Below is a small trained network, with its code and all its weights. Each question gives an input and a class and asks what happens when units are switched off, that is, made to give their printed mean instead of their output.

import numpy as np


def w(rows, s, z=0):
    codes = np.array(rows[::2]) - 128.0
    scale = np.full(codes.shape[1], s)
    scale[-1] = z or s
    return codes * scale


def norm(h):
    return h / np.sqrt((h * h).mean(-1, keepdims=True) + 1e-5)


def f(y):
    return y / 2 * (1 + np.tanh(0.7978845608 * (y + 0.044715 * y**3)))


def log_softmax(a):
    a = a - a.max(-1, keepdims=True)
    return a - np.log(np.exp(a).sum(-1, keepdims=True))


def net(x, mask):
    res = np.array(x, float).reshape(1, 7) / 4 @ E
    u = 0
    for l in range(2):
        y = f(norm(res) @ A[l][:, :-1].T + A[l][:, -1])
        res = res + np.where(mask[u : u + 8], y, B[l][:, -1]) @ B[l][:, :-1]
        u += 8
    return log_softmax(norm(res)[-1] @ U[:, :-1].T + U[:, -1])


A, B = {}, {}
E = w([
[137,135,137,130,130,130,134,130],'x0',
[99,128,175,59,45,63,181,129],'x1',
[126,176,168,120,150,126,82,24],'x2',
[134,129,121,122,121,133,122,130],'x3',
[127,131,138,131,130,131,132,130],'x4',
[125,118,95,115,120,177,254,54],'x5',
[111,121,135,135,134,123,132,125],'x6',
],0.0087)
A[0] = w([
[158,154,161,123,120,110,107,103,69],'0.n1',
[134,119,120,148,138,182,169,171,210],'0.n2',
[129,144,128,185,171,129,45,175,149],'0.n3',
[163,116,118,163,193,180,122,58,4],'0.n4',
[132,95,146,72,131,83,155,148,166],'0.n5',
[139,118,197,82,128,45,77,172,92],'0.n6',
[100,170,148,100,140,176,108,35,52],'0.n7',
[131,164,179,104,141,125,61,8,231],'0.n8',
],0.011,0.0046)
B[0] = w([
[84,110,122,140,59,140,93,72,138],'0.n1',
[104,137,91,150,105,90,37,76,194],'0.n2',
[216,4,236,95,92,97,217,50,236],'0.n3',
[118,150,83,157,172,180,241,252,181],'0.n4',
[172,149,194,116,143,111,147,158,179],'0.n5',
[28,232,22,166,147,144,71,185,209],'0.n6',
[101,94,132,122,145,111,158,255,183],'0.n7',
[75,197,117,62,136,216,133,56,254],'0.n8',
],0.0089,0.0093)
A[1] = w([
[179,95,164,183,179,152,48,147,32],'1.n1',
[129,119,185,53,180,172,160,73,41],'1.n2',
[238,128,118,163,127,83,192,153,169],'1.n3',
[150,108,47,248,191,106,144,136,2],'1.n4',
[120,154,160,51,108,87,197,100,149],'1.n5',
[127,180,121,182,183,97,117,199,73],'1.n6',
[132,36,174,175,124,69,181,121,116],'1.n7',
[160,98,92,189,184,159,117,54,132],'1.n8',
],0.011,0.0045)
B[1] = w([
[186,11,55,74,129,89,88,64,146],'1.n1',
[242,63,240,2,73,8,142,207,224],'1.n2',
[116,137,94,194,117,84,59,78,212],'1.n3',
[4,225,204,84,175,151,15,28,174],'1.n4',
[172,38,112,181,135,152,53,74,253],'1.n5',
[161,88,210,120,111,57,208,167,164],'1.n6',
[129,159,21,201,109,141,46,116,226],'1.n7',
[81,221,184,51,78,143,200,188,181],'1.n8',
],0.0087,0.0076)
U = w([
[161,84,76,222,76,69,63,65,181],'0',
[47,227,116,133,127,143,63,70,255],'1',
[168,88,227,45,79,132,143,78,140],'2',
[112,153,105,122,177,199,252,144,7],'3',
[115,151,163,166,75,30,136,225,3],'4',
],0.017,0.0035)

Each question gives the input, the list of numbers given to net, and the class t.
The units are the neurons (one row each of A and B). Each row of codes is followed by its name. A weight is (code - 128) times the scale printed after its matrix; where a second scale follows, it is the last column's (A, B and U).
mask holds one flag per neuron, layer by layer. A switched-off neuron (its flag False) gives its mean, the last column of its row in B, instead of its output. The means were averaged over made-up inputs and are rounded, as every weight is.
A unit's drop is (log p(t) with every unit on - log p(t) with that unit switched off) / (log p(t) with every unit on - log p(t) with every unit switched off).
The circuit of an input: a set's keep is (log p(t) with only the set's units on - log p(t) with every unit switched off) / (log p(t) with every unit on - log p(t) with every unit switched off). Starting from the 12 units with the biggest drops (on a tie, the unit counted first), units are removed one at a time, each time the one whose removal leaves the highest keep (on an exact tie, the one counted first), for as long as the keep stays at least 0.8.
units of the circuit, in order: the units of the circuit, biggest drop first
unit that matters most: the unit with the biggest drop
top k neurons: the k neurons with the biggest drops, biggest first
top k neurons in layer l: the k neurons of layer l with the biggest drops, biggest first
drop when u is switched off: that unit's drop, to one decimal
input [-7,6,2,3,-7,-7,-4], class 1: units of the circuit, in order => (0.n6)
input [-6,0,7,-8,2,6,7], class 3: top 3 neurons => (0.n3; 0.n4; 0.n7)
input [-5,-6,8,1,-4,-1,-2], class 2: top 3 neurons => (1.n2; 0.n3; 0.n6)
input [-6,0,3,-6,5,-5,-5], class 2: top 2 neurons in layer 0 => (0.n3; 0.n2)
input [7,-2,8,-4,-7,8,3], class 3: top 2 neurons in layer 0 => (0.n4; 0.n3)
input [2,0,-1,-3,8,-5,1], class 0: top 2 neurons => (0.n3; 0.n8)
input [2,2,0,1,8,0,4], class 4: top 2 neurons in layer 0 => (0.n3; 0.n8)
input [6,3,0,-8,5,-4,8], class 4: top 4 neurons => (0.n6; 1.n6; 0.n8; 1.n4)
input [2,1,-6,7,-6,7,6], class 0: top 2 neurons in layer 0 => (0.n6; 0.n8)
input [1,-8,0,7,-5,8,4], class 1: top 4 neurons => (1.n4; 0.n2; 0.n8; 1.n2)
input [4,-7,1,-8,4,-4,-7], class 2: top 2 neurons in layer 1 => (1.n2; 1.n8)
input [8,8,-1,-7,2,1,-8], class 0: top 2 neurons in layer 1 => (1.n5; 1.n2)
input [-7,1,-1,-4,4,1,-1], class 0: top 2 neurons in layer 0 => (0.n6; 0.n8)
input [-1,7,3,-1,-8,-5,6], class 1: unit that matters most => 0.n6
input [-3,-1,6,5,6,-6,5], class 2: top 2 neurons => (0.n3; 1.n2)
input [-1,1,-8,5,2,7,2], class 0: top 3 neurons => (0.n6; 0.n8; 0.n4)
input [4,1,-3,-8,7,5,-4], class 0: top 2 neurons in layer 0 => (0.n6; 0.n8)
input [1,5,7,5,-2,0,-5], class 1: top 2 neurons => (0.n3; 0.n6)
input [-4,6,2,-7,3,-1,8], class 1: top 2 neurons in layer 0 => (0.n6; 0.n3)
input [-5,-8,2,-6,2,2,4], class 3: unit that matters most => 0.n4
input [5,0,-2,3,7,-2,-6], class 0: top 2 neurons => (0.n3; 0.n8)
input [0,2,-7,8,-3,6,3], class 0: top 2 neurons => (0.n6; 0.n8)
input [7,-1,5,-1,-1,-1,-2], class 2: top 2 neurons => (1.n2; 0.n6)
input [7,-3,1,-4,0,-1,0], class 2: drop when 1.n2 is switched off => 0.2
input [4,-2,2,-1,0,-4,7], class 2: drop when 0.n3 is switched off => 2.1
input [-3,5,-3,-6,3,7,5], class 0: drop when 0.n1 is switched off => 0.0
input [-3,-8,-2,-1,0,7,-4], class 1: units of the circuit, in order => (1.n4)
input [0,2,3,7,-3,-2,-8], class 1: drop when 0.n6 is switched off => 0.2
